Below are the code and all the weights of a small trained network. Each question names an input and a target symbol and asks about switching units off, where a switched-off unit gives its printed mean instead of its output.

import numpy as np


def w(rows, s, z=0):
    codes = np.array(rows[::2]) - 128.0
    scale = np.full(codes.shape[1], s)
    scale[-1] = z or s
    return codes * scale


def f(y):
    return y / 2 * (1 + np.tanh(0.7978845608 * (y + 0.044715 * y**3)))


def softmax(a):
    e = np.exp(a - a.max(-1, keepdims=True))
    return e / e.sum(-1, keepdims=True)


def log_softmax(a):
    a = a - a.max(-1, keepdims=True)
    return a - np.log(np.exp(a).sum(-1, keepdims=True))


def net(x, mask):
    ids = ['αεθμπσφψω'.index(c) for c in x.split()]
    T = len(ids)
    res = E[ids] + P[:T]
    q, k, v = (res @ M[0].T for M in (Q, K, V))
    z = softmax(np.where(np.tri(T) > 0, q @ k.T / 2**0.5, -1e9)) @ v
    res = res + np.where(mask[0], z, O[0][:, -1]) @ O[0][:, :-1]
    y = f(res @ A[0][:, :-1].T + A[0][:, -1])
    res = res + np.where(mask[1:17], y, B[0][:, -1]) @ B[0][:, :-1]
    return log_softmax(res[-1] @ U[:, :-1].T + U[:, -1])


Q, K, V, O, A, B = {}, {}, {}, {}, {}, {}
E = w([
[154,186,231,119],'α',
[149,165,173,125],'ε',
[129,214,239,113],'θ',
[132,176,150,105],'μ',
[150,139,115,124],'π',
[168,108,75,134],'σ',
[195,66,173,187],'φ',
[186,110,248,158],'ψ',
[185,55,91,172],'ω',
],0.011)
P = w([
[149,175,117,247],'0',
[111,123,110,101],'1',
[175,131,67,102],'2',
[110,104,152,204],'3',
[109,114,116,82],'4',
[190,116,69,106],'5',
[125,98,157,159],'6',
[100,105,134,74],'7',
[205,96,81,116],'8',
[134,81,195,158],'9',
[96,88,158,60],'10',
[191,117,72,107],'11',
],0.016)
Q[0] = w([
[253,198,105,86],'head 1',
[66,36,145,13],'head 1',
],0.02)
K[0] = w([
[159,135,113,222],'head 1',
[189,4,167,66],'head 1',
],0.017)
V[0] = w([
[9,205,18,132],'head 1',
[136,10,90,194],'head 1',
],0.016)
O[0] = w([
[224,75,204,93,3],'head 1',
[108,8,136,178,112],'head 1',
],0.013,0.0076)
A[0] = w([
[122,113,111,75,59],'neuron 1',
[83,91,118,7,158],'neuron 2',
[167,132,92,100,161],'neuron 3',
[86,100,104,92,139],'neuron 4',
[154,112,123,22,85],'neuron 5',
[141,80,148,29,122],'neuron 6',
[169,125,93,151,110],'neuron 7',
[169,160,111,164,28],'neuron 8',
[131,95,78,60,84],'neuron 9',
[91,136,170,80,49],'neuron 10',
[118,131,114,66,89],'neuron 11',
[112,98,125,38,78],'neuron 12',
[194,103,123,37,109],'neuron 13',
[113,147,107,169,66],'neuron 14',
[182,134,109,123,1],'neuron 15',
[104,77,119,81,80],'neuron 16',
],0.018,0.0084)
B[0] = w([
[128,83,88,86,116],'neuron 1',
[95,139,214,94,192],'neuron 2',
[152,112,177,147,218],'neuron 3',
[170,113,69,121,254],'neuron 4',
[95,171,67,150,197],'neuron 5',
[196,35,72,110,178],'neuron 6',
[111,175,152,112,166],'neuron 7',
[111,45,111,176,177],'neuron 8',
[159,122,167,114,149],'neuron 9',
[69,105,57,123,149],'neuron 10',
[148,77,88,191,159],'neuron 11',
[187,100,30,98,130],'neuron 12',
[69,165,157,74,237],'neuron 13',
[180,130,153,115,244],'neuron 14',
[94,125,4,144,143],'neuron 15',
[56,103,143,172,175],'neuron 16',
],0.028,0.0062)
U = w([
[161,140,213,254,253],'α',
[108,184,205,136,191],'ε',
[22,166,105,192,127],'θ',
[57,124,79,95,94],'μ',
[99,100,145,91,99],'π',
[90,33,187,104,140],'σ',
[128,70,50,200,42],'φ',
[185,157,66,143,86],'ψ',
[48,41,110,210,40],'ω',
],0.0039,0.005)

Each question gives the input, a string of symbols that net reads in full, and the target symbol t.
The units are the heads (2 rows each of Q, K, V and O) and the neurons (one row each of A and B). Each row of codes is followed by its name. A weight is (code - 128) times the scale printed after its matrix; where a second scale follows, it is the last column's (O, A, B and U).
mask holds one flag per unit, heads first, then neurons. A switched-off unit (its flag False) gives its mean, the last column of its rows in O or B, instead of its output. The means were averaged over made-up inputs and are rounded, as every weight is.
A unit's drop is (log p(t) with every unit on - log p(t) with that unit switched off) / (log p(t) with every unit on - log p(t) with every unit switched off).
The circuit of an input: a set's keep is (log p(t) with only the set's units on - log p(t) with every unit switched off) / (log p(t) with every unit on - log p(t) with every unit switched off). Starting from the 12 units with the biggest drops (on a tie, the unit counted first), units are removed one at a time, each time the one whose removal leaves the highest keep (on an exact tie, the one counted first), for as long as the keep stays at least 0.8.
circuit, biggest first: the units of the circuit, biggest drop first
most important unit: the unit with the biggest drop
top k neurons: the k neurons with the biggest drops, biggest first
input ε α μ π σ π σ ε σ θ π ε, target ε: circuit, biggest first	[head 1; neuron 13; neuron 4]
input θ ε θ θ α α ψ θ α ω φ α, target θ: top 2 neurons	[neuron 5; neuron 13]
input μ μ θ α ψ θ, target μ: circuit, biggest first	[head 1; neuron 13; neuron 5; neuron 6]
input ψ θ α θ μ ω θ θ, target ω: circuit, biggest first	[head 1]
input α σ μ θ α ψ, target α: top 2 neurons	[neuron 3; neuron 13]
input θ α ε σ θ π σ θ θ, target θ: top 2 neurons	[neuron 5; neuron 13]
input ω ε α σ α ω α ω, target ω: circuit, biggest first	[head 1; neuron 16]
input α φ θ φ α ε ψ σ, target ψ: circuit, biggest first	[neuron 4; head 1; neuron 14]
input θ θ θ θ θ ψ, target θ: top 2 neurons	[neuron 5; neuron 13]
input θ θ α α σ α ε α θ σ ψ, target ψ: circuit, biggest first	[head 1; neuron 4; neuron 14]
input θ θ π σ π μ π φ φ, target θ: top 2 neurons	[neuron 15; neuron 13]
input θ ω φ σ α ψ φ μ, target ψ: top 4 neurons	[neuron 4; neuron 14; neuron 13; neuron 8]
input ω θ σ ε θ, target σ: circuit, biggest first	[head 1; neuron 2]
input θ θ α α ε φ θ μ, target φ: circuit, biggest first	[neuron 4; head 1]
input π α σ σ θ μ α θ φ θ, target θ: circuit, biggest first	[neuron 10; head 1]
input α μ π, target α: most important unit	neuron 3
input μ ε θ α θ ψ θ σ μ, target μ: top 4 neurons	[neuron 13; neuron 5; neuron 15; neuron 6]
input ε φ θ σ φ ψ α α μ, target ε: circuit, biggest first	[neuron 13; head 1; neuron 4]
input φ π σ π μ, target σ: top 2 neurons	[neuron 2; neuron 6]
input σ μ θ θ ε μ ω θ α, target σ: top neuron	[neuron 6]
